Below are the code and all the weights of a small trained network. Each question names an input and a target symbol and asks about switching units off, where a switched-off unit gives its printed mean instead of its output.

import numpy as np


def w(rows, s, z=0):
    codes = np.array(rows[::2]) - 128.0
    scale = np.full(codes.shape[1], s)
    scale[-1] = z or s
    return codes * scale


def f(y):
    return np.maximum(y, 0)


def softmax(a):
    e = np.exp(a - a.max(-1, keepdims=True))
    return e / e.sum(-1, keepdims=True)


def log_softmax(a):
    a = a - a.max(-1, keepdims=True)
    return a - np.log(np.exp(a).sum(-1, keepdims=True))


def net(x, mask):
    ids = ['αβγδηξτφ'.index(c) for c in x.split()]
    T = len(ids)
    res = E[ids] + P[:T]
    r = res
    for j in range(2):
        rows = slice(2 * j, 2 * j + 2)
        q, k, v = (r @ M[0][rows].T for M in (Q, K, V))
        z = softmax(np.where(np.tri(T) > 0, q @ k.T / 2**0.5, -1e9)) @ v
        o = O[0][rows]
        res = res + np.where(mask[j], z, o[:, -1]) @ o[:, :-1]
    y = f(res @ A[0][:, :-1].T + A[0][:, -1])
    res = res + np.where(mask[2:6], y, B[0][:, -1]) @ B[0][:, :-1]
    return log_softmax(res[-1] @ U[:, :-1].T + U[:, -1])


Q, K, V, O, A, B = {}, {}, {}, {}, {}, {}
E = w([
[82,111,107,247,127],'α',
[98,79,153,207,142],'β',
[126,102,86,179,175],'γ',
[118,81,128,101,148],'δ',
[186,92,73,210,153],'η',
[203,78,65,113,228],'ξ',
[82,144,118,170,214],'τ',
[120,35,142,173,65],'φ',
],0.011)
P = w([
[113,125,51,157,112],'0',
[114,156,106,87,129],'1',
[72,141,131,152,251],'2',
[132,42,121,127,126],'3',
[87,162,117,88,111],'4',
[145,180,217,105,193],'5',
[136,27,148,144,131],'6',
[97,153,138,75,96],'7',
[146,226,175,104,107],'8',
[126,29,145,153,127],'9',
],0.022)
Q[0] = w([
[160,31,198,159,254],'head 0',
[210,196,219,146,120],'head 0',
[203,218,159,98,14],'head 1',
[161,3,80,193,101],'head 1',
],0.0096)
K[0] = w([
[107,80,18,205,184],'head 0',
[141,176,216,109,215],'head 0',
[103,133,252,87,116],'head 1',
[112,153,60,114,17],'head 1',
],0.013)
V[0] = w([
[175,196,46,84,176],'head 0',
[141,174,73,201,70],'head 0',
[206,58,143,162,163],'head 1',
[101,249,186,193,134],'head 1',
],0.015)
O[0] = w([
[77,70,170,223,43,167],'head 0',
[198,144,148,179,130,254],'head 0',
[177,218,166,121,49,174],'head 1',
[166,108,113,247,178,113],'head 1',
],0.014,0.0094)
A[0] = w([
[67,233,150,68,206,106],'neuron 0',
[150,107,152,195,215,1],'neuron 1',
[140,200,104,110,196,127],'neuron 2',
[111,2,56,172,115,56],'neuron 3',
],0.0084,0.0071)
B[0] = w([
[196,5,75,148,186,179],'neuron 0',
[135,182,87,55,112,255],'neuron 1',
[78,158,104,111,48,197],'neuron 2',
[90,125,25,150,141,192],'neuron 3',
],0.014,0.0085)
U = w([
[207,253,182,15,117,164],'α',
[72,121,53,24,147,171],'β',
[204,148,207,204,221,217],'γ',
[100,66,130,217,201,166],'δ',
[254,168,223,221,155,2],'η',
[121,154,163,149,94,105],'ξ',
[7,112,49,138,182,37],'τ',
[201,110,71,188,205,64],'φ',
],0.0081,0.0065)

Each question gives the input, a string of symbols that net reads in full, and the target symbol t.
The units are the heads (2 rows each of Q, K, V and O) and the neurons (one row each of A and B). Each row of codes is followed by its name. A weight is (code - 128) times the scale printed after its matrix; where a second scale follows, it is the last column's (O, A, B and U).
mask holds one flag per unit, heads first, then neurons. A switched-off unit (its flag False) gives its mean, the last column of its rows in O or B, instead of its output. The means were averaged over made-up inputs and are rounded, as every weight is.
A unit's drop is (log p(t) with every unit on - log p(t) with that unit switched off) / (log p(t) with every unit on - log p(t) with every unit switched off).
The circuit of an input: a set's keep is (log p(t) with only the set's units on - log p(t) with every unit switched off) / (log p(t) with every unit on - log p(t) with every unit switched off). Starting from all 6 units, units are removed one at a time, each time the one whose removal leaves the highest keep (on an exact tie, the one counted first), for as long as the keep stays at least 0.8.
circuit, biggest first: the units of the circuit, biggest drop first
unit that matters most: the unit with the biggest drop
heads that matter: for each layer, one digit per head in row order, 1 if its drop is at least 0.15 and else 0, layers parted by /
input ξ ξ α τ φ φ ξ α ξ, target φ: circuit, biggest first : head 0; neuron 0
input τ α α φ ξ β, target α: heads that matter : 01
input α α ξ, target α: circuit, biggest first : head 0; neuron 1
input ξ ξ α β η α γ φ, target β: heads that matter : 10
input β α δ ξ ξ ξ α, target γ: heads that matter : 10
input α α α γ ξ ξ δ ξ δ, target ξ: heads that matter : 11
input α α ξ β α ξ, target ξ: unit that matters most : head 0
input α ξ ξ β φ, target β: heads that matter : 11
input ξ φ β τ, target ξ: circuit, biggest first : head 1; head 0
input α β ξ φ φ α, target ξ: circuit, biggest first : head 0; head 1
input γ α φ α η ξ, target φ: circuit, biggest first : neuron 0; head 0
input γ φ δ α φ α ξ τ, target φ: circuit, biggest first : neuron 0; head 0
input α β α δ τ η, target α: heads that matter : 01
input β η α α γ η φ φ φ, target η: heads that matter : 01
input γ φ β γ α γ ξ δ δ, target γ: heads that matter : 11
input δ α ξ ξ φ ξ ξ, target β: unit that matters most : head 1
input α α γ, target α: heads that matter : 10
input β β γ α φ γ γ, target γ: heads that matter : 10
input α φ δ, target α: heads that matter : 10
input φ α α β ξ ξ α, target α: heads that matter : 11
input β ξ ξ δ, target γ: heads that matter : 10
input α γ α α φ τ φ ξ φ, target τ: circuit, biggest first : head 0; head 1; neuron 3
input β α α, target β: unit that matters most : neuron 2
input δ γ ξ ξ δ γ α γ α, target γ: circuit, biggest first : head 1; head 0; neuron 3
input φ α τ β ξ δ α η η, target δ: circuit, biggest first : head 0; head 1; neuron 1
input α φ β, target α: circuit, biggest first : neuron 1; head 0
input α ξ ξ τ φ φ α γ α, target φ: unit that matters most : neuron 0
